A =
[[112 145 118 124 146 135 148 136 133]
 [141 135 109 105 121 143 122 104 106]
 [114 147 115 123 144 138 146 131 131]
 [133 141 104 108 129 151 129 116 112]
 [125 151 103 115 136 152 135 125 122]
 [134 103 146 135 116  99 118 126 133]
 [127 148 102 114 136 153 134 123 119]
 [133 102 149 139 119 100 121 131 136]
 [110 134 134 140 146 122 146 146 141]
 [135 107 142 134 116 105 119 122 132]
 [132 105 149 142 122 105 125 133 138]
 [112 146 118 125 145 135 149 133 132]
 [113 127 139 145 141 119 143 148 145]
 [146 119 129 122 107 120 107 112 121]
 [129 107 149 145 125 108 127 137 140]]
Indices start at 0.
(0, 0) -> 112
(7, 6) -> 121
(12, 2) -> 139
(5, 3) -> 135
(7, 1) -> 102
(9, 6) -> 119
(13, 0) -> 146
(8, 3) -> 140
(8, 5) -> 122
(13, 8) -> 121
(10, 1) -> 105
(2, 8) -> 131
(11, 6) -> 149
(7, 5) -> 100
(10, 0) -> 132
(3, 4) -> 129
(1, 4) -> 121
(0, 5) -> 135
(5, 4) -> 116
(14, 8) -> 140
(13, 4) -> 107
(6, 2) -> 102
(8, 1) -> 134
(1, 8) -> 106
(11, 4) -> 145
(9, 3) -> 134
(12, 4) -> 141
(4, 6) -> 135
(7, 0) -> 133

B = [119 118 110 149 111 150 128 146 147 120 131 133 143 143 139]
B[0] = 119
B[6] = 128
B[10] = 131
B[8] = 147
B[7] = 146

M = [116 118 105 144 131 125 127 121 138 138 132 148 149 140]
M[-14] = 116
M[-1] = 140
M[-6] = 138
M[10] = 132

grid = ((117, 130, 154, 99, 121, 112), (127, 128, 127, 128, 126, 132), (142, 119, 125, 133, 121, 129), (131, 139, 118, 116, 133, 132), (141, 127, 131, 135, 124, 132), (145, 129, 124, 134, 123, 115), (147, 130, 128, 136, 123, 123))
grid[0, 0] -> 117
grid[4, 4] -> 124
grid[4, 5] -> 132
grid[5, 1] -> 129
grid[5, 5] -> 115
grid[1, 2] -> 127
grid[3, 3] -> 116
grid[0, 5] -> 112
grid[1, 1] -> 128
grid[1] -> [127, 128, 127, 128, 126, 132]
grid[6, 2] -> 128
grid[0, 2] -> 154
grid[3, 2] -> 118
grid[:, 0] -> [117, 127, 142, 131, 141, 145, 147]
grid[4] -> [141, 127, 131, 135, 124, 132]
grid[5, 2] -> 124
grid[:, 2] -> [154, 127, 125, 118, 131, 124, 128]
grid[3] -> [131, 139, 118, 116, 133, 132]
grid[1, 5] -> 132
grid[3, 0] -> 131
grid[1, 3] -> 128

W = [129 119 127 116 113 155 113 157 136 149 154 129 140 127 150 150]
W[-16]	129
W[-14]	127
W[-11]	155
W[7]	157

data = [148 111 142 128 131 131 126 108 134 122 110 108 151 117 118 144]
data[0] => 148
data[11] => 108
data[4] => 131
data[14] => 118
data[9] => 122

X =
[[129 133 129 130 149 130 131 130 129 138 130 131]
 [129 131 129 131 145 131 130 129 129 142 131 131]
 [130 133 128 130 146 131 131 131 130 136 131 135]
 [129 131 129 131 146 131 130 129 129 142 131 130]
 [133 131 128 129 134 133 131 130 132 131 137 154]
 [131 133 128 129 145 131 132 132 130 134 131 136]]
X[0][0]: 129
X[2]: [130, 133, 128, 130, 146, 131, 131, 131, 130, 136, 131, 135]
X[5][9]: 134
X[2][8]: 130
X[1]: [129, 131, 129, 131, 145, 131, 130, 129, 129, 142, 131, 131]
X[4][10]: 137
X[4][0]: 133
X[5][6]: 132
X[:, 10]: [130, 131, 131, 131, 137, 131]
X[3][8]: 129
X[3]: [129, 131, 129, 131, 146, 131, 130, 129, 129, 142, 131, 130]
X[2][0]: 130
X[0][3]: 130
X[4][5]: 133
X[:, 2]: [129, 129, 128, 129, 128, 128]
X[:, 5]: [130, 131, 131, 131, 133, 131]
X[5][3]: 129
X[1][9]: 142
X[1][1]: 131
X[4][4]: 134
X[3][5]: 131
X[0][1]: 133
X[2][11]: 135
X[4][3]: 129
X[2][5]: 131

arr =
[[147 127 131 137 124 122 129 130 121 114 127 137 129]
 [138 123 132 136 120 123 126 126 117 112 124 128 137]
 [133 127 121 131 117 131 126 121 124 131 114 116 129]
 [134 126 119 131 116 125 122 122 123 136 122 116 127]
 [133 130 123 131 123 136 128 123 122 125 117 120 136]
 [143 131 113 128 120 122 121 126 124 150 133 120 119]
 [132 125 127 127 119 132 125 122 119 128 116 116 135]
 [140 126 124 133 119 118 126 127 129 132 126 128 116]
 [134 127 123 126 119 133 125 122 122 133 116 115 131]
 [141 125 126 133 119 117 126 127 126 130 126 129 118]
 [132 130 118 136 120 131 128 121 124 126 118 119 133]]
Rows and columns are counted from 0.
(0, 0) = 147
(7, 11) = 128
(4, 12) = 136
(8, 5) = 133
(4, 5) = 136
(3, 4) = 116
(7, 4) = 119
(9, 9) = 130
(7, 6) = 126
(3, 0) = 134
(7, 12) = 116
(10, 6) = 128
(2, 10) = 114
(5, 0) = 143
(7, 1) = 126
(3, 5) = 125
(7, 3) = 133
(1, 3) = 136
(9, 2) = 126
(4, 8) = 122
(6, 12) = 135
(5, 10) = 133
(5, 7) = 126
(1, 7) = 126
(0, 6) = 129
(1, 5) = 123
(4, 3) = 131
(1, 4) = 120
(6, 6) = 125
(5, 1) = 131
(3, 12) = 127
(3, 9) = 136
(0, 9) = 114
(8, 9) = 133
(4, 1) = 130

a =
[[121 135 124 128]
 [121 122 138 138]
 [137 121 128 123]
 [125 134 123 126]
 [121 135 124 128]
 [125 134 123 126]
 [129 106 149 143]
 [128 123 133 132]
 [132 123 130 128]
 [126 135 121 123]
 [131 138 113 116]
 [128 131 124 125]
 [133 126 126 124]
 [131 133 119 121]]
a[0, 0] = 121
a[13, 0] = 131
a[7, 0] = 128
a[5, 3] = 126
a[10, 0] = 131
a[2, 3] = 123
a[:, 1] = [135, 122, 121, 134, 135, 134, 106, 123, 123, 135, 138, 131, 126, 133]
a[1, 2] = 138
a[2] = [137, 121, 128, 123]
a[12] = [133, 126, 126, 124]
a[12, 1] = 126
a[13, 3] = 121
a[4] = [121, 135, 124, 128]
a[8] = [132, 123, 130, 128]
a[0] = [121, 135, 124, 128]
a[11, 2] = 124
a[4, 2] = 124
a[6, 3] = 143
a[:, 2] = [124, 138, 128, 123, 124, 123, 149, 133, 130, 121, 113, 124, 126, 119]
a[10, 3] = 116
a[13, 2] = 119

x =
[[112 124 118 113 132 121 130]
 [115 123 120 115 131 121 132]
 [109 120 117 110 129 117 135]
 [124 124 126 123 129 123 133]
 [128 137 125 129 139 136 119]
 [141 135 136 140 133 137 124]
 [142 144 133 143 140 145 114]
 [113 132 115 116 140 129 121]
 [149 124 147 144 120 127 139]
 [148 147 136 149 142 150 111]
 [135 124 135 132 125 125 135]
 [148 143 138 147 137 145 117]
 [145 112 148 138 110 115 151]
 [136 137 131 136 136 137 121]
 [138 128 136 136 127 129 132]]
x[-15,0] -> 112
x[-8,4] -> 140
x[-8,3] -> 116
x[8] -> [149, 124, 147, 144, 120, 127, 139]
x[-2,3] -> 136
x[14] -> [138, 128, 136, 136, 127, 129, 132]
x[-1,6] -> 132
x[-13] -> [109, 120, 117, 110, 129, 117, 135]
x[13,-7] -> 136
x[8,-2] -> 127
x[:, -3] -> [132, 131, 129, 129, 139, 133, 140, 140, 120, 142, 125, 137, 110, 136, 127]
x[4] -> [128, 137, 125, 129, 139, 136, 119]
x[13] -> [136, 137, 131, 136, 136, 137, 121]
x[-5,-4] -> 132
x[:, 1] -> [124, 123, 120, 124, 137, 135, 144, 132, 124, 147, 124, 143, 112, 137, 128]
x[6,-1] -> 114
x[14,-2] -> 129
x[-14,5] -> 121
x[-8,2] -> 115
x[4,0] -> 128
x[7,1] -> 132
x[-9,-4] -> 143
x[:, 2] -> [118, 120, 117, 126, 125, 136, 133, 115, 147, 136, 135, 138, 148, 131, 136]
x[3,-2] -> 123
x[-10,-7] -> 141
x[-9,-6] -> 144
x[9] -> [148, 147, 136, 149, 142, 150, 111]
x[0] -> [112, 124, 118, 113, 132, 121, 130]
x[3,0] -> 124
x[-15,-5] -> 118
x[-10,5] -> 137
x[-11,5] -> 136
x[12,2] -> 148

m = [134 150 131 149 134 122 140 127 141 137 132 120 134]
m[0] -> 134
m[4] -> 134
m[2] -> 131
m[9] -> 137
